Below is a small trained network, with its code and all its weights. Each question gives an input and a class and asks what happens when units are switched off, that is, made to give their printed mean instead of their output.

import numpy as np


def w(rows, s, z=0):
    codes = np.array(rows[::2]) - 128.0
    scale = np.full(codes.shape[1], s)
    scale[-1] = z or s
    return codes * scale


def f(y):
    return np.maximum(y, 0)


def log_softmax(a):
    a = a - a.max(-1, keepdims=True)
    return a - np.log(np.exp(a).sum(-1, keepdims=True))


def net(x, mask):
    res = np.array(x, float).reshape(1, 3) / 4 @ E
    y = f(res @ A[0][:, :-1].T + A[0][:, -1])
    res = res + np.where(mask, y, B[0][:, -1]) @ B[0][:, :-1]
    return log_softmax(res[-1] @ U[:, :-1].T + U[:, -1])


A, B = {}, {}
E = w([
[127,139,119,142,142],'x0',
[250,187,41,78,162],'x1',
[230,43,219,132,255],'x2',
],0.0058)
A[0] = w([
[89,161,70,182,95,239],'N1',
[190,146,81,58,111,1],'N2',
[161,99,135,114,162,196],'N3',
[88,143,182,87,121,49],'N4',
[174,153,120,123,129,4],'N5',
[149,159,176,99,180,141],'N6',
[155,97,121,106,254,181],'N7',
[119,72,130,191,113,26],'N8',
[187,85,110,81,84,14],'N9',
[68,162,91,180,125,161],'N10',
[136,82,208,132,191,203],'N11',
[237,213,107,118,72,134],'N12',
[90,103,170,192,124,234],'N13',
[153,57,196,125,228,125],'N14',
[122,94,170,80,105,175],'N15',
[57,112,125,188,120,255],'N16',
[154,181,103,81,79,253],'N17',
[114,215,86,102,199,3],'N18',
[199,114,103,71,153,108],'N19',
[77,82,169,126,163,84],'N20',
[164,110,188,99,132,5],'N21',
[89,130,190,135,116,200],'N22',
[148,88,122,128,87,3],'N23',
[88,83,191,186,123,210],'N24',
[150,94,125,139,121,45],'N25',
[184,178,80,140,201,8],'N26',
[69,44,135,158,110,70],'N27',
[177,98,167,116,157,197],'N28',
[162,167,81,56,184,201],'N29',
[164,158,136,85,148,25],'N30',
],0.011,0.0028)
B[0] = w([
[75,176,174,65,54,223],'N1',
[51,60,140,120,165,184],'N2',
[96,160,74,126,38,195],'N3',
[67,63,138,136,185,146],'N4',
[47,103,169,126,124,148],'N5',
[66,136,69,71,112,182],'N6',
[101,130,94,72,36,243],'N7',
[108,71,122,161,185,148],'N8',
[109,88,82,120,122,146],'N9',
[89,94,128,46,85,193],'N10',
[66,172,54,3,100,237],'N11',
[80,69,103,110,129,228],'N12',
[140,49,25,113,105,203],'N13',
[83,158,123,52,61,255],'N14',
[220,98,69,161,147,161],'N15',
[163,102,43,77,97,210],'N16',
[91,137,43,99,77,221],'N17',
[61,84,128,128,163,164],'N18',
[99,43,29,161,146,202],'N19',
[109,135,70,177,204,174],'N20',
[77,159,200,40,150,157],'N21',
[116,90,36,155,77,185],'N22',
[61,87,135,140,114,128],'N23',
[154,53,53,144,114,213],'N24',
[80,196,171,126,33,134],'N25',
[77,38,85,143,197,190],'N26',
[86,69,42,129,102,181],'N27',
[83,140,73,59,32,212],'N28',
[97,70,16,93,150,227],'N29',
[49,54,50,166,159,155],'N30',
],0.0058,0.0074)
U = w([
[107,130,46,121,69,255],'0',
[68,180,116,50,29,109],'1',
[82,23,38,200,146,50],'2',
[179,185,92,67,60,153],'3',
[255,126,174,209,103,1],'4',
[113,200,162,250,176,1],'5',
],0.0082,0.0028)

Each question gives the input, the list of numbers given to net, and the class t.
The units are the neurons (one row each of A and B). Each row of codes is followed by its name. A weight is (code - 128) times the scale printed after its matrix; where a second scale follows, it is the last column's (A, B and U).
mask holds one flag per neuron, in row order. A switched-off neuron (its flag False) gives its mean, the last column of its row in B, instead of its output. The means were averaged over made-up inputs and are rounded, as every weight is.
A unit's drop is (log p(t) with every unit on - log p(t) with that unit switched off) / (log p(t) with every unit on - log p(t) with every unit switched off).
The circuit of an input: a set's keep is (log p(t) with only the set's units on - log p(t) with every unit switched off) / (log p(t) with every unit on - log p(t) with every unit switched off). Starting from the 12 units with the biggest drops (on a tie, the unit counted first), units are removed one at a time, each time the one whose removal leaves the highest keep (on an exact tie, the one counted first), for as long as the keep stays at least 0.8.
circuit, biggest first: the units of the circuit, biggest drop first
k most important neurons: the k neurons with the biggest drops, biggest first
drop of u: that unit's drop, to one decimal
input [5,-3,6], class 1: circuit, biggest first	[N14; N11]
input [-7,6,8], class 1: circuit, biggest first	[N14; N7]
input [3,8,6], class 2: circuit, biggest first	[N26]
input [0,-6,-5], class 2: 3 most important neurons	[N14; N11; N7]
input [0,7,8], class 1: 3 most important neurons	[N14; N7; N28]
input [-1,-4,-2], class 2: 2 most important neurons	[N14; N11]
input [-1,-5,6], class 1: 2 most important neurons	[N14; N11]
input [5,5,7], class 1: 2 most important neurons	[N14; N7]
input [-7,-8,-7], class 2: drop of N7	0.2
input [0,6,-1], class 2: drop of N15	0.0
input [6,5,7], class 1: drop of N11	0.2
input [-5,5,7], class 1: drop of N24	0.1
